Below are the code and all the weights of a small trained network. Each question names an input and a class and asks about switching units off, where a switched-off unit gives its printed mean instead of its output.

import numpy as np


def w(rows, s, z=0):
    codes = np.array(rows[::2]) - 128.0
    scale = np.full(codes.shape[1], s)
    scale[-1] = z or s
    return codes * scale


def f(y):
    return y / 2 * (1 + np.tanh(0.7978845608 * (y + 0.044715 * y**3)))


def log_softmax(a):
    a = a - a.max(-1, keepdims=True)
    return a - np.log(np.exp(a).sum(-1, keepdims=True))


def net(x, mask):
    res = np.array(x, float).reshape(1, 2) / 4 @ E
    y = f(res @ A[0][:, :-1].T + A[0][:, -1])
    res = res + np.where(mask, y, B[0][:, -1]) @ B[0][:, :-1]
    return log_softmax(res[-1] @ U[:, :-1].T + U[:, -1])


A, B = {}, {}
E = w([
[124,104,2,92,228,89,88,234,133,124,72],'x0',
[127,167,60,120,59,50,63,187,120,142,237],'x1',
],0.0082)
A[0] = w([
[121,158,37,128,91,100,84,183,123,132,252,107],'N1',
[129,132,222,117,55,124,131,88,126,137,192,66],'N2',
[106,130,153,128,178,151,122,117,132,116,63,107],'N3',
[128,121,57,123,187,118,118,168,130,129,88,58],'N4',
[138,130,152,137,186,141,140,122,133,113,47,99],'N5',
[138,120,77,130,82,93,121,144,140,123,212,98],'N6',
[119,122,138,130,124,125,126,125,140,124,129,247],'N7',
[127,127,181,142,96,151,141,92,133,115,135,93],'N8',
[129,122,20,117,220,108,112,190,126,128,60,122],'N9',
[135,109,150,113,137,142,164,115,143,132,71,95],'N10',
[135,105,137,135,176,139,135,91,137,129,81,111],'N11',
[126,137,170,133,212,161,137,111,115,135,4,135],'N12',
],0.014)
B[0] = w([
[108,86,129,80,108,78,133,154,137,139,101,224],'N1',
[57,150,129,189,137,148,109,111,158,121,145,191],'N2',
[93,101,134,124,129,104,134,147,134,142,119,162],'N3',
[55,142,145,199,131,138,101,118,155,132,147,181],'N4',
[107,104,149,130,97,86,118,155,143,134,109,169],'N5',
[90,87,148,108,134,119,128,155,148,132,92,176],'N6',
[252,144,113,41,134,178,161,71,100,94,160,211],'N7',
[76,139,139,174,124,123,110,130,154,123,146,166],'N8',
[128,166,138,169,130,172,129,89,131,112,160,249],'N9',
[83,106,136,137,119,120,119,167,132,151,102,153],'N10',
[95,109,111,97,131,108,112,144,149,114,136,160],'N11',
[125,101,120,77,118,97,132,142,125,136,110,209],'N12',
],0.031,0.019)
U = w([
[118,80,138,86,111,84,127,165,139,140,101,84],'0',
[98,186,146,192,138,165,101,101,148,119,166,81],'1',
[250,161,104,77,142,151,168,114,88,121,133,254],'2',
[148,158,119,149,146,123,127,157,106,152,113,85],'3',
],0.017,0.0061)

Each question gives the input, the list of numbers given to net, and the class t.
The units are the neurons (one row each of A and B). Each row of codes is followed by its name. A weight is (code - 128) times the scale printed after its matrix; where a second scale follows, it is the last column's (A, B and U).
mask holds one flag per neuron, in row order. A switched-off neuron (its flag False) gives its mean, the last column of its row in B, instead of its output. The means were averaged over made-up inputs and are rounded, as every weight is.
A unit's drop is (log p(t) with every unit on - log p(t) with that unit switched off) / (log p(t) with every unit on - log p(t) with every unit switched off).
The circuit of an input: a set's keep is (log p(t) with only the set's units on - log p(t) with every unit switched off) / (log p(t) with every unit on - log p(t) with every unit switched off). Starting from all 12 units, units are removed one at a time, each time the one whose removal leaves the highest keep (on an exact tie, the one counted first), for as long as the keep stays at least 0.8.
circuit, biggest first: the units of the circuit, biggest drop first
k most important neurons: the k neurons with the biggest drops, biggest first
drop when u is switched off: that unit's drop, to one decimal
input [8,6], class 1: circuit, biggest first -> N9
input [-5,5], class 0: 2 most important neurons -> N9, N1
input [7,6], class 1: 2 most important neurons -> N9, N4
input [-3,3], class 2: 2 most important neurons -> N4, N9
input [-6,6], class 0: 4 most important neurons -> N9, N1, N6, N4
input [-4,-4], class 0: 3 most important neurons -> N9, N4, N12
input [-8,-8], class 0: 3 most important neurons -> N12, N9, N4
input [2,-3], class 2: 2 most important neurons -> N1, N6
input [-5,-6], class 0: 2 most important neurons -> N9, N12
input [-6,7], class 0: 2 most important neurons -> N1, N9
input [-3,-1], class 2: drop when N4 is switched off -> 0.4
input [6,4], class 1: drop when N9 is switched off -> 3.0
input [5,-3], class 1: drop when N9 is switched off -> 1.3
input [6,5], class 1: 3 most important neurons -> N9, N4, N12
